vakuzgakod: [-10   3   8   7 -24  10  -7 -15  20   7 -12  11   2 -23  15  -9   2  14
  32]
goptumud: [ -1  15  26 -21  -6   9   3 -33   2  36  18  20  29  27  -2 -29   2 -26
 -14]
lefesdetus: [  7 -15   4  33 -12  20  41 -75 -40  -7  40  33   9   8 -14  18 -13   2
 -29]
refebferep: [-16 -45   0  26  16  25  24 -38   0  35  -1   3 -17 -26 -32  -6 -45  46
 -68]
[ 13 -20  31  21 -27  25  22 -50 -23 -10  39   2   2  19 -36  18  15  -3
 -22]  lefesdetus
[ 11 -13  19  -5 -21   9  -4  -4 -22  -3   7 -34  14  -9 -24 -19  34  13
  10]  lefesdetus
gazunogiz: [-13  -6  -7  16   5 -15  14  -1 -11   0 -14   3  -9  11 -43   5   4  -9
   5]
[ 16 -22  27   8 -29  22   2 -27 -15 -10  24 -30   9   6 -37  -2  35   0
  -7]  lefesdetus
[  1   7  17  17  -5 -14  14  -1   6  -8 -20 -10  -9   3 -25   0  18   3
  17]  gazunogiz
[  5   5  13 -31   0  26 -20  -3   2  20  21  -3  15 -18  60 -10 -17  15
  11]  gazunogiz
keltura: [ 16 -22  30  25  20  -4 -35 -30 -16  -6 -31  -8   7  42   5  56 -11 -12
  -6]
[ 20 -12  -2 -16  52   2  -7 -22  -1 -10 -74   7  18  56  -3  20 -10 -35
 -58]  keltura
[ -2  18 -27  27   7  -1   2  15 -14   2  -4  -6  14  -8  22  25   1 -21
  12]  refebferep
[ -4  26  32 -27 -14  14  11 -28   8  29  26  28  36  42   0 -51  -3 -27
 -27]  goptumud
keltura: [ 18  -8  -9  -5  12  21  38 -12  -7  -1   1   4  14   4  19  -9   8 -19
  -9]
[  9 -40 -15  -2  11  -4 -48 -14  28  59 -10 -35  14 -43 -22  21   7  12
  79]  goptumud
[-24  19  68  18   0 -26  21  12  -1   4 -29 -34  -1  -9  -2 -20   8  36
  51]  gazunogiz
[ -7   1  -7  -2  -5  -1  14  12 -15   3 -18 -15 -33 -16   0  12   8   4
   8]  goptumud
[-25 -65  -2  -8  32  50  37  -6 -30 -26 -33 -20 -29  65  41 -12  10 -52
 -43]  keltura
[-23  22 -28 -14   7 -20 -27  18   3 -13  10 -25 -20  28 -39   4 -14  -8
  -2]  keltura
[ -6   9 -27  -6  28 -16 -26  44  41  -3 -26   6 -30   4   1  19 -25 -21
   3]  lefesdetus
refebferep: [ 30 -27  29  14   3  22  10 -22 -17  54  -9 -15 -17   3 -25  -2 -23  41
 -33]
vakuzgakod: [ 20 -29 -10  49 -30 -16  -5 -17 -11 -26   5 -37  19 -51   0   4 -17  41
  25]
gazunogiz: [  -7  -27  -34   53    4  -34   30   -5    1  -32  -30   14  -29   37
 -105   19   30  -39  -11]
[ 12  -2  36 -41 -23   3 -38  49 -15   8 -11 -81  33 -19 -17 -58  61  47
  32]  lefesdetus
[  4 -21   9  39 -15 -17  -8  -2 -20 -14 -14   9   3 -27   2  -2 -10  23
   4]  vakuzgakod
[  2  14 -24  10  11   0  26 -31 -12   0   2  35  11  -5  20  -1 -14  14
 -14]  lefesdetus
[-35   2 -61  64  25  27   5 -11 -28  24  -5 -20   1 -31  23  50 -47 -12
 -36]  refebferep
[  8 -15   9  18   2  -7  -7  12 -23  -7 -22  13   7  -3   1   5  -9  -2
 -13]  vakuzgakod
[ 17 -31 -19  17  17 -17 -35  -7  31   8  -2 -26  13 -25 -13  21   2  14
  51]  goptumud
[  7  16   8 -23 -20   1  12 -14 -60  11   0 -14  59 -28  24 -56  42  58
  15]  lefesdetus
[-58 -29 -22  22  19  23  21 -41   8  10 -12  16 -12 -41 -18   1 -42  22
 -65]  refebferep
[ -2  -8 -14  18   2 -12  10   1  -3 -10  -4  12  -9  13 -30  13   5 -16
 -15]  gazunogiz
lefesdetus: [ 12  -5  19  16 -19  23  50 -73 -72  -2  40  16  31 -14   7 -19  19  36
 -16]
[  6 -20  14  22  20 -31 -11  28 -40 -12  -3  12  -5  10  -9  20 -26 -19
 -36]  vakuzgakod
[  9  -8  12 -11  -4   1 -11   2   7  -2   2   0   5   4  -5  -6   8   6
  -2]  refebferep
[  2 -21  23  48 -37 -21 -10   1 -22 -20 -29  21  10 -27  12  11 -15   8
   7]  vakuzgakod
[ 30 -13  14  13 -13   6  -1 -26 -16  -1 -16  29  -6 -15  20  16  10  21
   8]  keltura
[-12  14 -28  33   6   4   1   6 -11  10  -3 -10   0 -16  20  23  -7  -7
 -12]  refebferep
[ -4  12  18 -21  -4   7  -6  -4   7  14   4 -13  17 -16  47  -9 -14  23
  14]  gazunogiz
goptumud: [  1  24  28 -13  -8  11  16 -22  -3 -17  39  34  37  60  14 -47 -17 -26
 -47]
[-23  15  -3  13  21 -29 -31  10  33  10  -2 -26  25  12 -35  32 -26 -16
 -17]  keltura
[  0 -24  20 -20 -10   2  10  -5  13   1  -6   9  -7   9 -20 -21   6  21
  -7]  refebferep
[-63   7 -27 -15   1 -10   3  -1  33 -44  -8  25  14 -30  16   1  10 -24
  -3]  refebferep
[ -7 -20  -4 -19   4   5  -2  12 -15  78 -34 -36 -44 -60 -27  44  33   8
  55]  goptumud
[ -9  21 -30   2  19  -1   3  18   3 -18   6 -21   0  30 -17   1 -15 -22
   4]  keltura

reve_puso: [  0 -21   9 -11  10  -3 -29  37  24  28  51 -10  24  17  -5 -17 -13  -9
  -6]
bekol_dimo: [-51  -9  -8  -6   3   8  29  32 -23 -92  -2 -61  23  -5 -30 -29  48 -10
  27]
mag_beg: [ 28   3  44 -66  16  -2  36 -45 -18   0 -54  34 -37  29  25   6  37   0
 -18]
pusam_lazu: [ 11   9 -16   0  11   3  32 -26 -11  20  -7  16 -21  21  32   6   1   3
 -17]
forun_femaz: [-28   4 -36 -25 -14  38 -33 -19 -43  17  17  26  -6 -11  -3  32   9  -9
  17]
[  18   62  -19   18  -25    5   48  -53  -35  -34 -105   31   -4  -32
   23   -9   31   37    9]  reve_puso
reve_puso: [ -5 -11 -13  -2  14   6   2  10  -2   6  32  -3  -7  14 -13  -4  -7  -1
   9]
nug_nokog: [ 15   6 -19  44 -52   1  17  28   7 -10   6 -44   1  16  57  84 -19  44
 -27]
bar_vodad: [  6 -11 -13 -32  12  20 -17   7 -73 -25 -10 -47   6 -14 -35  23  20  52
 -10]
pusam_lazu: [  11  -33  -43 -110  -70  -39  -11   10  -36    1    4  -37   99   38
  -25  -25  -22  -16  -41]
[ -6  13  -4  55  27   5  -6   2  -7 -10 -20  16  14 -29 -22   4  -4  11
   7]  pusam_lazu
[ -2  -3  27  62  -9 -41  26 -38  92 -15  -7  58 -17  16  59   2   5 -90
  -8]  bar_vodad
mabog_vikel: [  0  12  -8  -7  32   4 -15 -11 -21   0  16 -15  24  11   6   5 -36  26
  26]
mabog_vikel: [  9 -14   3  15 -43 -13  14  -3  28  22  -8   5 -26  -4 -25  -2  40 -37
 -36]
[ 13 -26  15  14  17 -20  16   9  22   2 -15  -9  -7  13  -8 -12   1   7
 -16]  forun_femaz
bar_vodad: [  3  -4  15  15  -7 -12   0 -12  13  -8   7  12   1  -2  33   3  -8 -19
   4]
[ -4   6  10  20  14  12   4 -19  -7  22  -9  23  13   9   7  22   6   0
  -1]  bekol_dimo
bekol_dimo: [ 17  14   1  -9  -5 -43  19  51   1 -64  -6 -12 -19   1 -10  24   1 -18
  -5]
[-16 -20  37  10 -11 -20  16 -39 -13 -42  20 -39 -32  11  13  19  27 -29
  -6]  bar_vodad
[  6  -1   8  32   6 -18  17 -19  38  -5 -12  18 -10  11  26   4  20 -52
   8]  bar_vodad
[ 26   6   9  27  48   0  -9  -9  16  -6 -12  39 -12  24  14   9 -30 -15
   6]  pusam_lazu
[ -9  -9  10  11 -26 -20  18  -9  33  11  -5  12  -9 -13  -3 -21  25 -15
 -19]  mabog_vikel
[-16  20 -31  26 -18   4 -16  23  17  -1  14 -19  40 -24  -9  19 -23  -4
  11]  mag_beg
[ 10  22 -11 -37  65   2 -47   3 -51 -43  22 -23  35   2  25  -9 -49  43
  60]  mabog_vikel
[ -6  -9  18  30 -52 -30  27   4  51  23 -15  20 -17  -1  -7   4  38 -50
 -72]  mabog_vikel
[  1  24  -1  40  -5 -22  18  13  71  32  -4  54  12  -8  21 -18 -20 -35
  -7]  bar_vodad
forun_femaz: [ 39 -27  18 -14  -2 -43   8  -5  75  80 -14   6  -3  22  28  -7  34 -14
  15]
[ -5  11  -6 -27  -1  -6  -5   3 -27  -2  -5 -10 -12  -5  -8   0   9  23
   2]  bar_vodad
[ -1   6  -6 -27  24   6 -20  -3 -10 -38   8  -4  18  -7  21 -21 -18  29
  16]  mabog_vikel
[ 12 -10  -7   7  13 -11  13 -19 -19   7   4   4 -14   1  -6   9 -14  12
  -7]  pusam_lazu
[ 10  17  12   5  -4  22 -17  29  11 -25   8  -4  -1  12  10  -6  -6 -16
   2]  pusam_lazu
[ -2   3  13  -2 -16   5  19  -6 -11   9   7  -4  -4  -1   5  -3  24  11
 -16]  pusam_lazu
[-17 -23   2 -31 -13 -27   9   1 -23   5   1  -8  12   3  -4 -13  33 -10
 -23]  pusam_lazu
nug_nokog: [  8   7 -16  40 -40  -9   7   0 -15 -17  16 -34  -1   1  23  39  -2  32
 -17]
[ 13  15 -31  -6  -2  -1 -23  66  29  49  -2  40  38 -16 -10 -15 -49  20
   3]  bar_vodad
[-23   3 -33  31  -3 -17  -9  30  13   3  56 -23  36 -33 -14 -12 -30   7
 -13]  mag_beg
[ 14  -3 -13  50  31  46  15   4 -34  -7  -4  49  25  29 -20  69  42 -24
   6]  bekol_dimo
[ -4   2 -13 -42   0  27 -19  34 -55  -4 -12 -21  11  -7 -34  10  -6  40
  12]  bar_vodad
[  4  27 -45  74 -93 -11  25  52 -17 -38  23 -66 -18   1  63  91 -13  75
 -45]  nug_nokog
[ 24  -9   8  -7  22 -21 -16  36  -4 -25   8   5 -28  -5 -37   9 -10   2
 -28]  bekol_dimo
[-17 -30  18   1   2  -3 -49  46  34  18  86 -17  11  14 -21   0  -5 -51
   1]  reve_puso
[ 13  41  -8   3  -7  14  24 -43 -17 -10 -69   9  -3 -26   6  -2   3  24
  24]  reve_puso
[ 11   5 -15  45 -48 -12  19  18   3   1  14 -33 -27  10  28  58   8  29
 -24]  nug_nokog
mag_beg: [ 15 -13  31 -30   2   5  17 -18   2  -8 -25  17 -11   6   8   4  14   0
  -1]
[-13 -38  10  -3  10  -6 -35  20  35  21  60 -16  -6   6   6   3  -5 -34
 -14]  reve_puso
[  2   8   6  -8  -3  -4  -1  21  18  10  -6  25   8  -8   5 -13 -14   5
   0]  bar_vodad
[  6   2  -5 -18  26   6  -3  -3 -12 -16  12 -18  17  -1   9   0 -25  13
  22]  mabog_vikel
[ -5  11 -23  33  -9   9 -17  25   7  -5  20 -19  18 -19 -14  12 -23   7
  16]  mag_beg

nik-tusof: [ 30  19  -6  33  11  44 -35  16 -12 -10 -53  15   2 -16 -26  28   7 -53
  19]
fad-vamed: [-14  17  -9 -15  41  -4 -10  21 -12 -21  -3 -11  15  13  -7  67   4  20
  26]
pip-foted: [ -8  -6 -26  -1  30  -1  15 -17  16 -13   2  -7  12 -16   7  32   8 -17
  40]
[-25 -13 -33  31  66 -27  28 -27  20   1  21  -6  -7  -1  15  40  32  -3
  89]  pip-foted
[ -5  20  -5  24  14  -1 -65   6  13   3 -15  14  -7 -12   1  34 -34 -44
   7]  nik-tusof
sofu-mam: [ 17  16   1  11  10  15 -14   2  13  -1  -5   4  -2  13   8  -6 -12   2
  21]
bege-fol: [ 39  28  -2  -2  23  58   7  -6 -39  54  23  59  -6 -31 -34  -6  -3  10
 -18]
[  0  25  44 -20 -77  20 -21  31 -15  48 -17  18  -9  16 -41 -36 -25  -3
 -83]  pip-foted
[  4  12  42 -15 -68  31  -7  25 -13  41 -17   2   4  27 -22 -31 -24  -3
 -79]  pip-foted
mimen-pegan: [  2   8 -24  -1  39  19  -4 -17  -9  24 -71  18   0  -2   7   4 -14 -32
 -10]
fad-vamed: [-32  -8 -29   5  45  17   8   7  19 -24  26  21 -26  12 -14  42  52  43
  28]
[  5 -24 -23 -26  28  51  11 -51   6 -17 -30  -2 -17  -9 -38  34  27  29
  13]  fad-vamed
[  6 -36 -18  -7 -14  24  14 -35  14 -11 -16 -10 -24 -27  -1 -45   8  -4
  -6]  fad-vamed
[ 42  -5  16 -13  10   7 -18  -4  34  35   3  17 -64  47  36 -42 -23  20
  19]  sofu-mam
mimen-pegan: [-66 -53 -34  42 -20 -41  32  67   0 -42  37 -39   9  -7   4 -55   6  31
  22]
pip-foted: [-10  -4  25  -9 -36   6 -21  19   3  10   7   4  -5  10   3 -27 -11  -2
 -35]
[ 17   3  11   1 -40  14   2  22 -13  -4 -19  -5 -14   8 -11 -19  -2   4
 -22]  pip-foted
lek-rul: [-22  -2 -22 -33  16 -15  23  26  -7  26 -13  27  -5  39 -12   2   4  78
 -56]
[  7  -7 -13  -2  -4  30   6 -48   8  -1  -5   7 -32  -9 -13 -12   1   9
   1]  fad-vamed
nik-tusof: [ 13 -20   9   0 -42  26 106  33 -30  10  24 -11 -47 -11 -30 -14  62  67
  12]
[  4   7 -10  16   0 -20  -7 -28  16  15   4  13  -3   9 -15  -6  16   5
 -24]  bege-fol
[  0  12   8  -3  30   0  14  22  19  -3  19  -6  -1  -1 -19  11  14  15
 -22]  mimen-pegan
sofu-mam: [ 31  21   0  18   9   3   4   6  24  13  -3  13 -35  20  12 -28  -5   6
  18]
bege-fol: [-18  -6  -2  36   7 -14 -22 -14  -2  -3  27 -45 -27  27  27 -29  20  11
  26]
[-36   5   7 -10  -4   7 -22  31   2  -9   7 -28  -5  28  12   7 -59   6
  -5]  mimen-pegan
[ 27  13   0   1  -1  11  -5   3  29  -3 -23  -4   0   2  13 -12  -2  -2
  -9]  sofu-mam
[-12 -46  21 -11   5 -52 -17  20  24 -52 -36 -52   9   4  42   6 -14  -9
   3]  bege-fol
[-39   1  47 -14  43 -22 -17 -22   6 -25 -34 -19  -5  -1  -3  -2 -11  -8
   6]  bege-fol
[ 75   1 -90  34   6 -45   9 -10 -12 -61 -54  -8 -14  24 -31  37 -38  68
 -31]  lek-rul
[  2 -19   4  19   4  -7   0  -9   4  -6  17  -8   1  25  21  21  -8  -9
  19]  bege-fol
[ 23 -17 -12  -1 -12 -36  -9 -33   9 -22   2  11   3  10  15  11  -1 -16
  11]  lek-rul
[  5   4 -22  10 -15   8   7   5   0 -33 -15 -23  38 -30   2  41  15   1
  -4]  sofu-mam
[ -4  -7 -27 -17  23  30  28 -15   3 -23   2 -16 -10  -5 -12  21   8  29
  19]  fad-vamed
[  2   9 -11  38  -4  -6  -7 -38  10  20   5 -18  -7   8   5 -20  10   8
  29]  bege-fol
[-45 -34  -6   9  38   5  52  -5  18  43  40  34 -67 -12  32  -5 -16  -4
   3]  fad-vamed
[-24   6   6 -30  -4 -22   8  20  18 -32 -20 -20   5  15  16  28  -5 -27
  15]  bege-fol
[-10 -10  11 -23 -11 -26  66  -8  16   3  42 -11  -7  27  19 -42  18  53
 -18]  nik-tusof
[ 20 -26  24 -26  -2   3   7  12  -1  16  16  60  22  17  43   8  10 -21
  -2]  lek-rul
lek-rul: [  5  -8  -3  31 -48 -40 -19 -68  18   6  19  33   7  10  21   0   1 -48
  36]
